[[ 47 -18  46  37  40  38 -29  40  49 -32 -29 -34]
 [-61  17 -38 -33 -26 -40   2 -39 -36  27  33  47]]
:
[[-61  47]
 [ 17 -18]
 [-38  46]
 [-33  37]
 [-26  40]
 [-40  38]
 [  2 -29]
 [-39  40]
 [-36  49]
 [ 27 -32]
 [ 33 -29]
 [ 47 -34]]

[[  9  54   4 -12   1 -20  16 -11  20  -1   0  66]
 [ -3 -22  -4 -12   4  27 -31  -7 -19   1   3 -70]
 [ -4  29  10   1  -2 -27 -34 -17  13   0  -5 -27]
 [  0  13  -4  14   2 -10  31  28 -34  -1  -3  -6]
 [ -8 -25  -7 -17   2  20   6  -4   0   0   4 -16]
 [ -8 -35  -7 -14   2  23  12  -3   3   0   3  -4]
 [  0  -7  -7   9   1 -16  19  34 -35  -1  -3   6]]
:
[[  0  -8  -8   0  -4  -3   9]
 [ -7 -35 -25  13  29 -22  54]
 [ -7  -7  -7  -4  10  -4   4]
 [  9 -14 -17  14   1 -12 -12]
 [  1   2   2   2  -2   4   1]
 [-16  23  20 -10 -27  27 -20]
 [ 19  12   6  31 -34 -31  16]
 [ 34  -3  -4  28 -17  -7 -11]
 [-35   3   0 -34  13 -19  20]
 [ -1   0   0  -1   0   1  -1]
 [ -3   3   4  -3  -5   3   0]
 [  6  -4 -16  -6 -27 -70  66]]

[[14 19 19 28]
 [ 8  6 14 11]
 [29 14 55  8]]
:
[[29  8 14]
 [14  6 19]
 [55 14 19]
 [ 8 11 28]]

[[-27  53  22 -38  33]
 [-36  47  30 -53  36]
 [-38  46  19 -51  38]
 [-27  53  22 -39  34]
 [-41  45  37 -47  39]
 [-37  40  23 -46  46]
 [-36  55  13 -28  36]
 [-35  55  22 -34  51]
 [-33  54  17 -48  46]
 [-45  44  23 -49  41]
 [-27  56  20 -41  36]]
:
[[-27 -45 -33 -35 -36 -37 -41 -27 -38 -36 -27]
 [ 56  44  54  55  55  40  45  53  46  47  53]
 [ 20  23  17  22  13  23  37  22  19  30  22]
 [-41 -49 -48 -34 -28 -46 -47 -39 -51 -53 -38]
 [ 36  41  46  51  36  46  39  34  38  36  33]]

[[ -2 -20   4 -23   6 -35 -56 -39  12 -49]
 [ -7 -10  34 -12  -9   8  31  30   2  33]]
:
[[ -7  -2]
 [-10 -20]
 [ 34   4]
 [-12 -23]
 [ -9   6]
 [  8 -35]
 [ 31 -56]
 [ 30 -39]
 [  2  12]
 [ 33 -49]]

[[-19 -20  16 -15 -29 -25 -18 -19  37  28  14 -19]
 [  0   1  16  -9  41 -11  11  36   9  12 -15  54]
 [ 23 -28  31  12  -4 -36   4 -27  -4  28   1  -5]
 [ -5 -37  11  25  23 -18  14  -8 -22  19  -2  25]]
:
[[ -5  23   0 -19]
 [-37 -28   1 -20]
 [ 11  31  16  16]
 [ 25  12  -9 -15]
 [ 23  -4  41 -29]
 [-18 -36 -11 -25]
 [ 14   4  11 -18]
 [ -8 -27  36 -19]
 [-22  -4   9  37]
 [ 19  28  12  28]
 [ -2   1 -15  14]
 [ 25  -5  54 -19]]

[[-55 -18 -29 -20 -13  26]
 [ 52   4  17  17   7 -10]
 [-15  20 -26  30 -25  29]
 [-63 -28 -35 -28 -21  35]
 [-22 -70 -30  19 -18  14]
 [  4 -47  -6  21  -3 -20]
 [ 47  -7  19  37  -3 -12]
 [  1 -43  25 -21   7 -33]
 [-60 -40 -35 -33 -14  37]]
:
[[-60   1  47   4 -22 -63 -15  52 -55]
 [-40 -43  -7 -47 -70 -28  20   4 -18]
 [-35  25  19  -6 -30 -35 -26  17 -29]
 [-33 -21  37  21  19 -28  30  17 -20]
 [-14   7  -3  -3 -18 -21 -25   7 -13]
 [ 37 -33 -12 -20  14  35  29 -10  26]]

[[  5  19   5 -26 -31]
 [-18 -21 -19  34 -38]
 [ 23  -5  18 -31  40]
 [ 24  30  20 -46   2]
 [ 46  13  43 -58  -7]
 [-14 -23 -15  49  25]
 [-73 -14 -72  59  -6]]
:
[[-73 -14  46  24  23 -18   5]
 [-14 -23  13  30  -5 -21  19]
 [-72 -15  43  20  18 -19   5]
 [ 59  49 -58 -46 -31  34 -26]
 [ -6  25  -7   2  40 -38 -31]]
---
[[-27  12]
 [ 71  33]
 [-27  20]
 [-40  37]
 [ -2  -6]]
:
[[-27  12]
 [ 71  33]
 [-27  20]]

[[-45  41]
 [-10 -25]
 [-55  44]
 [-12  -9]]
:
[[-45  41]
 [-10 -25]
 [-55  44]]

[[  0 -43]
 [ 21  49]
 [  5  53]
 [-69  17]]
:
[[  0 -43]
 [ 21  49]
 [  5  53]]

[[ -2  26]
 [-32  28]
 [  3 -18]
 [-58  67]
 [ 58 -28]]
:
[[ -2  26]
 [-32  28]
 [  3 -18]]

[[ 40  43 -66]
 [-56 -47   9]
 [ 41  28  30]
 [ 74  69 -56]]
:
[[ 40  43]
 [-56 -47]
 [ 41  28]]

[[ 32 -22]
 [-50 -69]
 [-48 -68]
 [ 34 -19]
 [-38 -44]]
:
[[ 32 -22]
 [-50 -69]
 [-48 -68]]
